Below are the code and all the weights of a small trained network. Each question names an input and a class and asks about switching units off, where a switched-off unit gives its printed mean instead of its output.

import numpy as np


def w(rows, s, z=0):
    codes = np.array(rows[::2]) - 128.0
    scale = np.full(codes.shape[1], s)
    scale[-1] = z or s
    return codes * scale


def f(y):
    return y / 2 * (1 + np.tanh(0.7978845608 * (y + 0.044715 * y**3)))


def log_softmax(a):
    a = a - a.max(-1, keepdims=True)
    return a - np.log(np.exp(a).sum(-1, keepdims=True))


def net(x, mask):
    res = np.array(x, float).reshape(1, 8) / 4 @ E
    y = f(res @ A[0][:, :-1].T + A[0][:, -1])
    res = res + np.where(mask, y, B[0][:, -1]) @ B[0][:, :-1]
    return log_softmax(res[-1] @ U[:, :-1].T + U[:, -1])


A, B = {}, {}
E = w([
[126,131,131,129,122,129,125,130],'x0',
[241,43,147,176,102,85,79,121],'x1',
[83,110,229,177,143,121,175,5],'x2',
[126,124,126,130,130,131,129,130],'x3',
[128,125,126,131,130,130,131,131],'x4',
[187,196,167,184,202,207,89,144],'x5',
[129,129,127,134,124,129,134,131],'x6',
[127,127,126,130,124,136,128,126],'x7',
],0.015)
A[0] = w([
[129,121,196,185,143,120,148,49,45],'n0',
[132,121,112,171,127,140,121,162,99],'n1',
[147,137,153,148,132,109,136,150,81],'n2',
[82,151,160,110,128,131,180,102,115],'n3',
[58,94,143,128,108,89,157,83,107],'n4',
[119,134,113,115,116,130,140,97,97],'n5',
[139,183,171,155,196,191,117,121,7],'n6',
[86,196,104,91,164,175,144,149,45],'n7',
[77,211,107,99,149,170,162,148,116],'n8',
[140,118,137,89,158,167,104,160,69],'n9',
[171,126,102,131,134,109,62,183,78],'n10',
[109,144,89,96,114,118,103,162,106],'n11',
[137,116,173,167,134,134,146,86,27],'n12',
[113,61,81,81,66,57,138,120,154],'n13',
[109,127,154,79,145,100,152,130,83],'n14',
[118,145,73,104,90,136,113,164,63],'n15',
[114,52,90,89,56,68,148,140,48],'n16',
[197,46,157,154,90,89,117,102,17],'n17',
[251,124,116,156,140,157,63,153,108],'n18',
[122,138,74,64,113,129,103,185,76],'n19',
[26,122,132,89,111,122,192,101,138],'n20',
[136,145,74,70,110,126,126,217,125],'n21',
],0.013,0.018)
B[0] = w([
[129,103,173,100,209,219,18,217,186],'n0',
[147,116,113,86,125,86,165,146,138],'n1',
[130,101,113,94,129,123,132,145,126],'n2',
[96,141,93,132,91,82,191,79,183],'n3',
[134,151,45,122,60,67,191,69,195],'n4',
[140,144,82,134,124,115,143,125,133],'n5',
[33,133,154,219,204,119,180,5,166],'n6',
[206,80,130,60,145,201,6,224,182],'n7',
[160,72,229,144,204,195,63,172,215],'n8',
[153,137,109,116,78,99,138,156,140],'n9',
[201,108,56,87,80,57,173,134,186],'n10',
[87,132,153,126,173,129,118,116,178],'n11',
[214,102,156,68,155,165,78,240,149],'n12',
[107,132,233,162,211,224,80,130,254],'n13',
[132,108,111,133,90,80,121,121,140],'n14',
[63,161,160,132,139,124,155,65,172],'n15',
[207,101,162,60,145,179,16,249,209],'n16',
[2,192,209,221,237,154,171,21,183],'n17',
[231,129,91,19,49,128,161,191,216],'n18',
[79,131,170,208,148,113,156,51,202],'n19',
[102,169,47,142,69,34,232,27,228],'n20',
[90,132,179,192,188,155,124,131,237],'n21',
],0.0093,0.022)
U = w([
[61,132,149,175,154,132,157,77,207],'0',
[184,116,144,106,140,152,84,204,151],'1',
[156,129,23,92,8,73,191,126,1],'2',
],0.015,0.0044)

Each question gives the input, the list of numbers given to net, and the class t.
The units are the neurons (one row each of A and B). Each row of codes is followed by its name. A weight is (code - 128) times the scale printed after its matrix; where a second scale follows, it is the last column's (A, B and U).
mask holds one flag per neuron, in row order. A switched-off neuron (its flag False) gives its mean, the last column of its row in B, instead of its output. The means were averaged over made-up inputs and are rounded, as every weight is.
A unit's drop is (log p(t) with every unit on - log p(t) with that unit switched off) / (log p(t) with every unit on - log p(t) with every unit switched off).
The circuit of an input: a set's keep is (log p(t) with only the set's units on - log p(t) with every unit switched off) / (log p(t) with every unit on - log p(t) with every unit switched off). Starting from the 12 units with the biggest drops (on a tie, the unit counted first), units are removed one at a time, each time the one whose removal leaves the highest keep (on an exact tie, the one counted first), for as long as the keep stays at least 0.8.
circuit, biggest first: the units of the circuit, biggest drop first
unit that matters most: the unit with the biggest drop
k most important neurons: the k neurons with the biggest drops, biggest first
drop when u is switched off: that unit's drop, to one decimal
input [-1,-3,-4,7,3,-1,3,0], class 0: circuit, biggest first -> (n16)
input [2,1,0,2,5,2,1,6], class 2: 2 most important neurons -> (n13; n8)
input [-7,2,0,-8,4,-8,3,-7], class 1: 3 most important neurons -> (n16; n13; n19)
input [7,-6,0,-4,-3,8,0,6], class 1: 2 most important neurons -> (n7; n8)
input [2,1,0,0,5,-6,0,0], class 1: 4 most important neurons -> (n16; n13; n17; n19)
input [-5,-6,-3,-7,-7,2,-1,-4], class 1: 2 most important neurons -> (n7; n8)
input [8,0,-8,-6,-6,-4,5,5], class 0: 4 most important neurons -> (n19; n15; n21; n7)
input [-6,1,-1,-5,3,-5,5,5], class 1: 2 most important neurons -> (n16; n17)
input [2,2,6,-8,-2,2,8,-7], class 1: 2 most important neurons -> (n0; n12)
input [-5,-5,-3,-6,-7,1,-7,0], class 1: 3 most important neurons -> (n7; n17; n8)
input [-8,7,8,-7,-8,4,4,7], class 1: 2 most important neurons -> (n0; n12)
input [-8,-5,-8,-2,-8,-2,-6,-8], class 0: 2 most important neurons -> (n19; n15)
input [-5,1,3,7,-6,1,-7,-7], class 1: drop when n15 is switched off -> 0.2
input [-8,-2,2,-7,-6,-2,-2,-8], class 2: drop when n20 is switched off -> 0.0
input [-1,-7,-6,-8,7,-2,7,7], class 0: drop when n19 is switched off -> 0.1
input [-2,8,-2,8,-6,2,6,-2], class 2: unit that matters most -> n18
